Below are the code and all the weights of a small trained network. Each question names an input and a target symbol and asks about switching units off, where a switched-off unit gives its printed mean instead of its output.

import numpy as np


def w(rows, s, z=0):
    codes = np.array(rows[::2]) - 128.0
    scale = np.full(codes.shape[1], s)
    scale[-1] = z or s
    return codes * scale


def norm(h):
    return h / np.sqrt((h * h).mean(-1, keepdims=True) + 1e-5)


def f(y):
    return y / 2 * (1 + np.tanh(0.7978845608 * (y + 0.044715 * y**3)))


def softmax(a):
    e = np.exp(a - a.max(-1, keepdims=True))
    return e / e.sum(-1, keepdims=True)


def log_softmax(a):
    a = a - a.max(-1, keepdims=True)
    return a - np.log(np.exp(a).sum(-1, keepdims=True))


def net(x, mask):
    ids = ['Ψαβγδζφω'.index(c) for c in x.split()]
    T = len(ids)
    res = E[ids] + P[:T]
    u = 0
    for l in range(2):
        r = norm(res)
        for j in range(2):
            rows = slice(3 * j, 3 * j + 3)
            q, k, v = (r @ M[l][rows].T for M in (Q, K, V))
            z = softmax(np.where(np.tri(T) > 0, q @ k.T / 3**0.5, -1e9)) @ v
            o = O[l][rows]
            res = res + np.where(mask[u + j], z, o[:, -1]) @ o[:, :-1]
        u += 2
        y = f(norm(res) @ A[l][:, :-1].T + A[l][:, -1])
        res = res + np.where(mask[u : u + 16], y, B[l][:, -1]) @ B[l][:, :-1]
        u += 16
    return log_softmax(norm(res)[-1] @ U[:, :-1].T + U[:, -1])


Q, K, V, O, A, B = {}, {}, {}, {}, {}, {}
E = w([
[105,141,165],'Ψ',
[105,65,184],'α',
[65,63,110],'β',
[144,78,97],'γ',
[78,116,81],'δ',
[92,79,213],'ζ',
[52,115,6],'φ',
[173,128,142],'ω',
],0.026)
P = w([
[234,113,2],'0',
[53,148,179],'1',
[46,163,175],'2',
[47,172,174],'3',
[107,112,138],'4',
[129,105,122],'5',
[157,95,93],'6',
[193,82,75],'7',
[178,61,60],'8',
[141,32,109],'9',
],0.0049)
Q[0] = w([
[35,196,125],'0.h0',
[1,92,105],'0.h0',
[188,44,115],'0.h0',
[93,151,47],'0.h1',
[113,147,118],'0.h1',
[50,71,133],'0.h1',
],0.01)
K[0] = w([
[224,154,189],'0.h0',
[186,80,61],'0.h0',
[88,9,148],'0.h0',
[117,146,164],'0.h1',
[128,2,175],'0.h1',
[248,152,149],'0.h1',
],0.0087)
V[0] = w([
[155,95,180],'0.h0',
[92,109,123],'0.h0',
[2,135,170],'0.h0',
[189,173,85],'0.h1',
[124,113,132],'0.h1',
[42,123,214],'0.h1',
],0.0094)
O[0] = w([
[165,114,154,173],'0.h0',
[189,81,253,211],'0.h0',
[209,106,186,51],'0.h0',
[163,68,65,84],'0.h1',
[189,159,130,165],'0.h1',
[105,36,41,4],'0.h1',
],0.0042,0.0021)
A[0] = w([
[200,148,111,184],'0.n0',
[137,92,58,4],'0.n1',
[20,142,122,166],'0.n2',
[59,121,10,162],'0.n3',
[151,147,128,33],'0.n4',
[127,124,131,41],'0.n5',
[124,212,57,28],'0.n6',
[123,148,185,151],'0.n7',
[108,153,136,108],'0.n8',
[149,87,178,158],'0.n9',
[135,211,63,42],'0.n10',
[66,193,132,139],'0.n11',
[195,134,167,153],'0.n12',
[62,70,82,85],'0.n13',
[120,143,156,61],'0.n14',
[103,125,191,112],'0.n15',
],0.014,0.0032)
B[0] = w([
[60,181,156,171],'0.n0',
[182,50,170,189],'0.n1',
[133,164,52,190],'0.n2',
[73,88,198,253],'0.n3',
[153,194,173,113],'0.n4',
[171,132,148,115],'0.n5',
[2,234,64,137],'0.n6',
[126,47,146,153],'0.n7',
[164,117,90,119],'0.n8',
[44,215,109,202],'0.n9',
[2,190,81,132],'0.n10',
[190,68,113,146],'0.n11',
[82,133,103,176],'0.n12',
[83,186,121,227],'0.n13',
[150,73,140,119],'0.n14',
[95,40,185,157],'0.n15',
],0.0059,0.0072)
Q[1] = w([
[109,193,162],'1.h0',
[112,163,118],'1.h0',
[247,112,99],'1.h0',
[115,109,36],'1.h1',
[200,124,152],'1.h1',
[89,123,58],'1.h1',
],0.015)
K[1] = w([
[123,179,191],'1.h0',
[173,121,155],'1.h0',
[39,103,120],'1.h0',
[113,206,81],'1.h1',
[31,191,227],'1.h1',
[133,206,4],'1.h1',
],0.013)
V[1] = w([
[93,43,159],'1.h0',
[169,229,254],'1.h0',
[97,89,129],'1.h0',
[123,70,160],'1.h1',
[53,121,152],'1.h1',
[102,98,35],'1.h1',
],0.011)
O[1] = w([
[254,111,174,254],'1.h0',
[166,231,98,43],'1.h0',
[172,105,41,197],'1.h0',
[140,214,133,195],'1.h1',
[85,159,50,242],'1.h1',
[247,165,110,179],'1.h1',
],0.0068,0.0066)
A[1] = w([
[222,133,154,162],'1.n0',
[166,120,133,77],'1.n1',
[164,114,65,50],'1.n2',
[99,203,222,254],'1.n3',
[57,67,90,145],'1.n4',
[147,131,94,113],'1.n5',
[13,214,172,102],'1.n6',
[67,100,129,122],'1.n7',
[134,128,22,141],'1.n8',
[110,71,68,84],'1.n9',
[111,119,104,72],'1.n10',
[127,90,158,100],'1.n11',
[43,95,90,164],'1.n12',
[137,111,202,190],'1.n13',
[70,90,90,140],'1.n14',
[188,142,6,192],'1.n15',
],0.014,0.0052)
B[1] = w([
[122,139,83,185],'1.n0',
[125,122,108,126],'1.n1',
[101,98,109,139],'1.n2',
[6,166,42,223],'1.n3',
[155,125,194,255],'1.n4',
[114,151,139,130],'1.n5',
[159,169,54,216],'1.n6',
[169,124,129,173],'1.n7',
[87,104,149,195],'1.n8',
[108,164,189,212],'1.n9',
[134,114,154,123],'1.n10',
[149,97,129,171],'1.n11',
[184,147,152,226],'1.n12',
[127,92,70,203],'1.n13',
[177,132,186,207],'1.n14',
[74,146,120,224],'1.n15',
],0.012,0.0064)
U = w([
[153,145,158,135],'Ψ',
[96,160,99,253],'α',
[13,71,156,15],'β',
[205,97,79,155],'γ',
[7,110,222,71],'δ',
[84,88,143,63],'ζ',
[107,104,162,87],'φ',
[159,150,203,170],'ω',
],0.016,0.0067)

Each question gives the input, a string of symbols that net reads in full, and the target symbol t.
The units are the heads (3 rows each of Q, K, V and O) and the neurons (one row each of A and B). Each row of codes is followed by its name. A weight is (code - 128) times the scale printed after its matrix; where a second scale follows, it is the last column's (O, A, B and U).
mask holds one flag per unit, layer by layer, with each layer's heads first. A switched-off unit (its flag False) gives its mean, the last column of its rows in O or B, instead of its output. The means were averaged over made-up inputs and are rounded, as every weight is.
A unit's drop is (log p(t) with every unit on - log p(t) with that unit switched off) / (log p(t) with every unit on - log p(t) with every unit switched off).
The circuit of an input: a set's keep is (log p(t) with only the set's units on - log p(t) with every unit switched off) / (log p(t) with every unit on - log p(t) with every unit switched off). Starting from the 12 units with the biggest drops (on a tie, the unit counted first), units are removed one at a time, each time the one whose removal leaves the highest keep (on an exact tie, the one counted first), for as long as the keep stays at least 0.8.
circuit, biggest first: the units of the circuit, biggest drop first
most important unit: the unit with the biggest drop
top k neurons: the k neurons with the biggest drops, biggest first
top k neurons in layer l: the k neurons of layer l with the biggest drops, biggest first
heads that matter: for each layer, one digit per head in row order, 1 if its drop is at least 0.15 and else 0, layers parted by /
drop when u is switched off: that unit's drop, to one decimal
input δ γ γ, target δ: heads that matter -> 11 / 01
input ζ Ψ ζ ζ ζ ζ ω ζ, target α: circuit, biggest first -> 1.h0, 1.n6
input γ ω γ γ γ φ Ψ δ, target δ: circuit, biggest first -> 1.n6, 1.n9
input ω γ γ γ γ φ α ω φ α, target α: circuit, biggest first -> 1.h0, 0.n1, 1.n6
input ω γ Ψ γ γ γ δ φ, target δ: heads that matter -> 10 / 00
input ω γ ω γ α, target α: circuit, biggest first -> 1.h0, 1.n6
input α ω φ ω α γ ζ, target β: heads that matter -> 01 / 00
input γ ω ζ, target α: most important unit -> 0.n3
input β ω Ψ, target β: top 2 neurons in layer 0 -> 0.n2, 0.n11
input ω ω γ Ψ, target ω: heads that matter -> 10 / 10
input φ φ β γ, target δ: heads that matter -> 11 / 11
input γ φ φ ω γ Ψ δ, target ω: top 2 neurons -> 0.n3, 0.n9
input γ ω ω ω Ψ, target ω: heads that matter -> 10 / 01
input γ δ γ, target γ: top 2 neurons -> 1.n3, 0.n1
input γ ω γ φ φ Ψ δ, target δ: top 2 neurons -> 0.n2, 1.n8
input γ γ γ γ γ ζ ζ, target β: top neuron in layer 0 -> 0.n9
input γ γ Ψ Ψ, target γ: drop when 0.n2 is switched off -> 0.2
input φ α γ δ, target ω: drop when 1.h1 is switched off -> -0.2
input γ γ γ, target γ: drop when 1.n3 is switched off -> 0.3
input φ γ γ γ Ψ, target γ: drop when 1.n15 is switched off -> 0.1
input φ ω ζ ω ω ζ γ, target ω: top neuron -> 0.n1
